Each row is followed by its class.
[ 1.92 -0.13 -1.95  0.52 -0.26  2.10 -2.59  1.12  1.37  0.30 -1.75  0.08
  0.81 -0.37 -0.14  1.55 -0.46 -0.05 -1.07  0.23  0.57  0.72  0.24  1.16
 -1.17 -1.00 -0.49 -0.04 -0.58 -0.17  1.46  1.19 -0.60  0.05 -0.61  1.38
 -2.19 -1.00  0.92 -0.10 -2.69  0.08 -0.76 -1.81  1.05] | <78>
[ 1.40 -1.43 -1.06  0.52 -1.00  0.89 -2.37  0.29 -0.79 -0.65 -1.91 -2.71
  0.59  0.67 -0.63  1.71  1.73 -0.43 -0.77  0.47  0.21  2.40  0.09 -0.40
 -0.33 -0.38  0.12 -0.42 -0.19  0.47  1.79 -0.65  0.11 -1.07 -1.42  2.91
 -2.58 -1.18 -0.86  0.51 -1.40  4.36 -1.13 -2.26  1.11] | <79>
[ 0.22  0.11 -3.18  0.42 -0.58  2.41 -1.24 -0.51  0.92 -1.53 -0.61  1.51
  1.67 -2.07  1.01  1.77 -2.21 -0.35 -1.43 -0.25  1.63  2.19  1.81  0.93
 -0.05 -1.68  0.07 -0.56  0.04  2.17  4.32 -0.67  1.11  0.99 -0.59  2.84
 -3.20 -0.68  0.58 -0.62 -4.15  1.56  1.15 -0.60  2.66] | <79>
[-2.10  0.53 -2.31 -0.01 -0.10  1.13  0.43 -1.94  1.09 -0.67 -0.55  0.37
  0.35 -2.65  1.76  3.01 -1.06 -0.17 -0.71 -0.14  1.52  0.82  1.15  3.15
 -0.03 -0.40 -0.43 -0.40 -0.43  0.95  0.20 -0.02  0.57  1.02 -0.64  3.53
 -3.05 -0.24 -2.52 -0.31 -2.07  4.57  1.20 -1.16  0.65] | <79>
[ 1.05 -0.16 -0.60  0.35  0.15  1.68 -1.40  0.45 -0.70 -0.07 -1.46 -0.25
  1.39  0.51 -0.83  1.41  0.19 -1.15  2.65 -1.11  1.41  1.35 -1.10  0.69
 -0.72  0.05  0.57 -1.23 -0.57  0.06  1.42  0.76 -0.79  0.39 -0.45  2.10
 -2.34 -0.20 -0.80 -1.23 -3.80  1.19 -0.68 -1.13  1.07] | <79>
[ 2.07  0.82 -0.56  1.89 -0.54  0.52 -5.07  3.96  1.05 -0.47 -0.46 -0.12
  3.33 -0.29 -0.74  0.87 -2.26  1.71 -4.84 -1.19 -0.71 -0.30  2.86 -3.44
 -0.68 -4.86  0.49 -1.21 -0.26 -1.50  3.20 -1.74 -0.70 -0.54  1.23  0.65
  0.86 -0.14  0.31 -0.14 -6.01  1.74 -2.12  0.12  1.15] | <77>
[ 2.41 -0.22 -1.02  1.24  2.34  2.04 -2.92  1.58  1.63 -0.54 -1.17 -0.16
  2.00 -0.51 -0.84  1.69 -0.98  1.48  0.44  0.51  0.17  0.83  1.28  2.19
 -1.35 -1.35 -0.07 -0.60 -0.09  0.02  1.68  0.72  0.30  1.27  0.55  2.16
 -2.26  0.20 -0.92 -5.36 -4.07  1.10 -0.05 -1.58  1.26] | <78>
[ 1.42 -0.44 -0.07  1.26  1.77  0.76 -1.19  0.06 -0.91 -0.25 -1.12 -0.26
  0.61 -1.29 -1.75  4.96 -1.21  0.70  0.25 -1.26  1.03  2.52  2.12  1.73
 -0.19  0.76 -0.56 -1.03 -0.39  0.42  1.36 -0.62  0.90  0.86  1.75  2.11
 -2.57 -0.52 -3.21  1.05 -2.46 -0.56  1.31  0.20  2.44] | <79>
[ 2.43  0.96  0.68  1.02  3.15 -1.56 -0.75 -0.47 -1.23 -1.38 -0.66 -2.20
 -0.03 -2.23 -0.73 -0.92 -0.50  0.86 -0.70  1.54  0.90  1.28  4.33 -0.46
 -0.09 -2.05  0.14 -1.91  0.30  0.04 -0.56 -0.43  0.59  0.13  4.53 -0.32
 -0.63 -1.37 -1.48  1.03 -1.20 -2.05  2.96 -0.37  3.23] | <77>
[ 3.43  1.58  1.96  1.17  0.80 -0.96 -3.09  2.23  0.44 -1.18  0.55 -0.90
 -0.34  1.54  0.99 -0.02  1.41  2.11 -3.34  0.22 -2.38 -0.92  0.40 -1.68
 -1.94 -1.84 -0.25  1.88  0.47 -1.44 -3.18 -1.54 -0.51 -1.22  0.89 -0.74
  2.01 -0.48 -0.13  0.81  1.26 -0.85 -2.00 -0.35 -1.86] | <71>
[ 0.63 -1.75 -1.18  2.05 -1.83 -1.17 -1.37  1.46  0.72 -0.45 -0.24 -0.65
  1.53  1.48  0.26  2.09 -1.28  1.02 -2.25  3.15 -0.97 -0.89  3.28 -0.62
 -0.97  2.31 -0.77 -1.22  0.76 -2.13 -1.55  0.03 -2.16  1.63 -0.46  1.13
 -1.70 -1.50  0.23  1.24 -2.83 -2.19 -0.92 -2.74  2.13] | <79>
[-0.21 -2.06 -1.60  0.68  1.37 -0.52  0.80 -0.59 -0.90  0.55 -1.21 -2.02
  0.16 -3.48 -2.89 -0.65 -3.48 -0.20  1.53  0.49  0.91  2.00  4.99  1.64
 -0.01  1.11 -0.51 -4.98  0.40 -0.67  0.18 -0.84 -1.23  2.66  2.42  1.28
 -3.20  0.90 -2.39 -0.25 -6.97  0.06  1.27 -2.06  3.62] | <77>
[ 0.57 -0.43 -1.69  1.20  0.31  1.01 -1.69  0.54  0.48 -0.45 -0.90  1.97
  1.74 -0.02  0.35  2.30 -2.84  0.32 -0.93 -1.00  0.79  1.31  1.32  2.30
 -1.09 -0.05 -0.20  0.14 -0.31  0.85  1.88  0.41  0.13  2.09 -0.75  1.70
 -2.87 -0.20 -1.01 -0.48 -4.47  0.09  0.75 -1.51  1.83] | <79>
[ 0.95  0.65 -0.48  0.09  0.94  1.46 -2.88  1.12  0.41 -0.28 -1.04 -0.72
  1.35  0.36  0.26  1.38 -0.06  0.55  0.12 -0.39 -2.48  0.23 -0.17  0.05
 -1.12 -1.34  0.10 -0.15 -0.39 -1.35  0.74 -0.34  0.12 -1.30  0.53  1.19
 -0.79 -0.09 -0.08 -0.73 -1.58  0.94 -1.61 -0.87 -0.09] | <78>
[ 1.07  0.15 -2.83 -0.41 -0.84  4.32 -3.16  0.70  1.36 -0.04 -1.50  0.71
  2.32 -1.89 -0.90  0.85 -3.30 -0.88 -1.04 -1.47  2.39  1.43  1.44 -0.36
 -1.07 -2.75  0.25 -0.85 -0.24 -0.28  7.48 -1.75  0.53 -0.84  0.98  2.67
 -1.76  0.18  0.74 -1.26 -6.06  3.25 -0.22  1.13  3.20] | <78>

Each row is followed by its class. Each block has new classes.
[-0.17 -0.38 -1.52 -0.01  5.40  2.52 -0.65  1.38 -4.00  2.09  1.08 -2.38
 -6.43 -0.23  3.36  3.28 -3.33  3.44  0.92 -2.78  0.29  0.11  1.68 -2.27
 -0.91 -0.45 -0.54  1.28 -1.18 -2.81 -0.07 -4.78  1.07  5.53  0.79  0.85
  3.75  1.69  2.00  1.97  1.60 -0.13 -1.02 -1.26 -3.43] | H
[ 1.49 -2.18  0.70  0.64  1.35 -2.32  0.59 -1.17 -5.29  0.54 -0.34 -3.11
  1.96 -0.76  4.27  0.71 -4.07  0.96 -0.53  1.20 -2.08 -1.32  7.76 -1.94
 -0.87 -2.90  2.71  3.72 -0.71 -0.23 -1.81 -4.39  3.13  1.18 -1.16 -2.58
  1.51  1.70  1.15  1.18  3.04  1.20 -1.53  2.45 -3.43] | H
[-0.13 -3.76  0.14 -0.17  0.93 -2.97  0.41 -1.06 -5.34 -1.14  0.44  1.39
 -1.53 -0.80  2.41 -0.71 -3.76  3.83  0.70  3.14  3.68 -0.24  4.73  1.53
  0.18 -1.54  5.84  2.59 -1.54  1.62 -0.34 -1.65  4.54  2.55 -1.33  1.33
  3.40 -0.21 -0.06 -0.74  3.96  1.60 -2.29 -0.23 -3.78] | V
[-1.21 -3.69  1.21  1.63  0.48 -0.14 -0.86 -0.41 -4.38 -1.23 -0.20  1.86
 -8.59  0.17 -1.80  1.14 -4.84  2.23  6.33  6.06  2.19 -0.84  2.27 -2.29
 -0.54 -3.60  6.69 -5.22  0.37  2.27  1.77  1.28  2.06  1.26 -0.54  0.42
  4.55 -0.41  0.03  0.41  4.19  1.72 -0.64 -0.79 -1.04] | V
[ 2.12 -3.76  1.73  0.52  1.76 -0.37  2.02  1.18 -3.38 -1.68  1.53 -0.28
 -4.34 -1.15 -0.65  1.11 -1.68  3.24 -0.07 -0.68  0.56 -0.84  2.39 -0.76
 -0.31 -0.05 -0.62  2.47 -0.86 -0.21  0.81 -4.95  3.02  1.30  0.46  0.98
  3.68  1.81  1.33  3.18  3.91 -0.19 -0.90 -3.00 -1.70] | H
[-1.16 -2.42 -0.22  2.17  4.21 -0.56  0.30 -0.47 -6.98 -0.77  1.08 -0.58
 -1.42  1.36 -1.69 -1.29 -1.93  1.14  2.17  4.50 -0.07 -0.68  1.75 -0.06
  1.09 -0.93  7.69 -0.49 -2.39  0.51 -0.17  0.04  1.73  1.77  1.30 -0.13
  1.25  2.13  1.06 -0.95 -0.61  2.35 -0.76 -4.62 -7.25] | X
